Here is a tiny trained network, its code and every weight. The questions are about switching its units off for an input and a class, where a switched-off unit gives its printed mean instead of its output.

import numpy as np


def w(rows, s, z=0):
    codes = np.array(rows[::2]) - 128.0
    scale = np.full(codes.shape[1], s)
    scale[-1] = z or s
    return codes * scale


def f(y):
    return y / 2 * (1 + np.tanh(0.7978845608 * (y + 0.044715 * y**3)))


def log_softmax(a):
    a = a - a.max(-1, keepdims=True)
    return a - np.log(np.exp(a).sum(-1, keepdims=True))


def net(x, mask):
    res = np.array(x, float).reshape(1, 8) / 4 @ E
    y = f(res @ A[0][:, :-1].T + A[0][:, -1])
    res = res + np.where(mask, y, B[0][:, -1]) @ B[0][:, :-1]
    return log_softmax(res[-1] @ U[:, :-1].T + U[:, -1])


A, B = {}, {}
E = w([
[126,130,127],'x0',
[130,127,128],'x1',
[69,74,3],'x2',
[126,128,131],'x3',
[34,197,126],'x4',
[128,128,128],'x5',
[129,128,128],'x6',
[130,128,133],'x7',
],0.0068)
A[0] = w([
[119,115,144,253],'neuron 0',
[66,72,111,112],'neuron 1',
[79,157,138,104],'neuron 2',
[130,150,179,137],'neuron 3',
[169,188,208,74],'neuron 4',
[157,74,146,65],'neuron 5',
[249,78,83,113],'neuron 6',
[65,153,140,106],'neuron 7',
[63,102,93,114],'neuron 8',
[100,104,103,94],'neuron 9',
[144,180,148,72],'neuron 10',
[50,199,168,80],'neuron 11',
[134,142,181,108],'neuron 12',
[177,187,148,67],'neuron 13',
[147,111,114,248],'neuron 14',
[178,102,147,156],'neuron 15',
],0.016,0.007)
B[0] = w([
[69,174,244,237],'neuron 0',
[148,81,156,174],'neuron 1',
[192,184,77,153],'neuron 2',
[51,91,103,186],'neuron 3',
[110,84,98,233],'neuron 4',
[201,112,27,143],'neuron 5',
[169,193,68,254],'neuron 6',
[254,142,83,164],'neuron 7',
[123,125,114,185],'neuron 8',
[176,25,114,142],'neuron 9',
[193,73,80,143],'neuron 10',
[179,140,91,205],'neuron 11',
[90,58,99,170],'neuron 12',
[124,74,17,160],'neuron 13',
[33,159,195,238],'neuron 14',
[109,165,81,198],'neuron 15',
],0.0075,0.0066)
U = w([
[249,206,81,23],'0',
[46,187,128,192],'1',
[121,5,108,3],'2',
[88,178,158,199],'3',
[119,151,171,232],'4',
[108,164,164,165],'5',
[111,169,163,107],'6',
[99,174,171,88],'7',
],0.014,0.0037)

Each question gives the input, the list of numbers given to net, and the class t.
The units are the neurons (one row each of A and B). Each row of codes is followed by its name. A weight is (code - 128) times the scale printed after its matrix; where a second scale follows, it is the last column's (A, B and U).
mask holds one flag per neuron, in row order. A switched-off neuron (its flag False) gives its mean, the last column of its row in B, instead of its output. The means were averaged over made-up inputs and are rounded, as every weight is.
A unit's drop is (log p(t) with every unit on - log p(t) with that unit switched off) / (log p(t) with every unit on - log p(t) with every unit switched off).
The circuit of an input: a set's keep is (log p(t) with only the set's units on - log p(t) with every unit switched off) / (log p(t) with every unit on - log p(t) with every unit switched off). Starting from the 12 units with the biggest drops (on a tie, the unit counted first), units are removed one at a time, each time the one whose removal leaves the highest keep (on an exact tie, the one counted first), for as long as the keep stays at least 0.8.
units of the circuit, in order: the units of the circuit, biggest drop first
most important unit: the unit with the biggest drop
k most important neurons: the k neurons with the biggest drops, biggest first
drop of u: that unit's drop, to one decimal
input [6,-4,0,-4,6,-6,2,6], class 0: most important unit -> neuron 7
input [0,4,-8,3,-5,2,1,-7], class 2: 2 most important neurons -> neuron 4; neuron 13
input [2,4,7,4,5,6,0,-5], class 2: units of the circuit, in order -> neuron 9; neuron 1
input [-3,-1,7,-8,8,-3,5,0], class 0: units of the circuit, in order -> neuron 7; neuron 2
input [-4,-6,-5,6,7,0,1,5], class 0: units of the circuit, in order -> neuron 11; neuron 7
input [4,5,8,-4,1,6,6,-6], class 2: 3 most important neurons -> neuron 9; neuron 1; neuron 6
input [-4,4,-8,6,8,-6,3,-3], class 0: 3 most important neurons -> neuron 11; neuron 7; neuron 2
input [3,7,-7,0,8,-3,-8,8], class 0: 3 most important neurons -> neuron 11; neuron 7; neuron 2
input [0,4,-8,-8,-4,7,-8,0], class 2: 2 most important neurons -> neuron 4; neuron 13
input [3,7,6,4,-6,-2,2,6], class 3: units of the circuit, in order -> neuron 14; neuron 4
input [0,-3,6,4,-8,0,5,-4], class 0: 2 most important neurons -> neuron 6; neuron 5
input [-8,-8,-7,-6,-5,-2,-1,8], class 1: 2 most important neurons -> neuron 15; neuron 6
input [6,-7,7,2,8,-1,-6,7], class 0: 2 most important neurons -> neuron 7; neuron 2
input [2,-6,6,-8,-8,0,0,-3], class 0: most important neuron -> neuron 6
input [6,8,-8,-1,6,7,0,0], class 2: drop of neuron 10 -> 0.1
input [7,-5,4,6,-8,7,1,5], class 0: drop of neuron 6 -> 1.2
input [1,-7,-7,-7,2,5,-4,-1], class 2: drop of neuron 0 -> 0.0
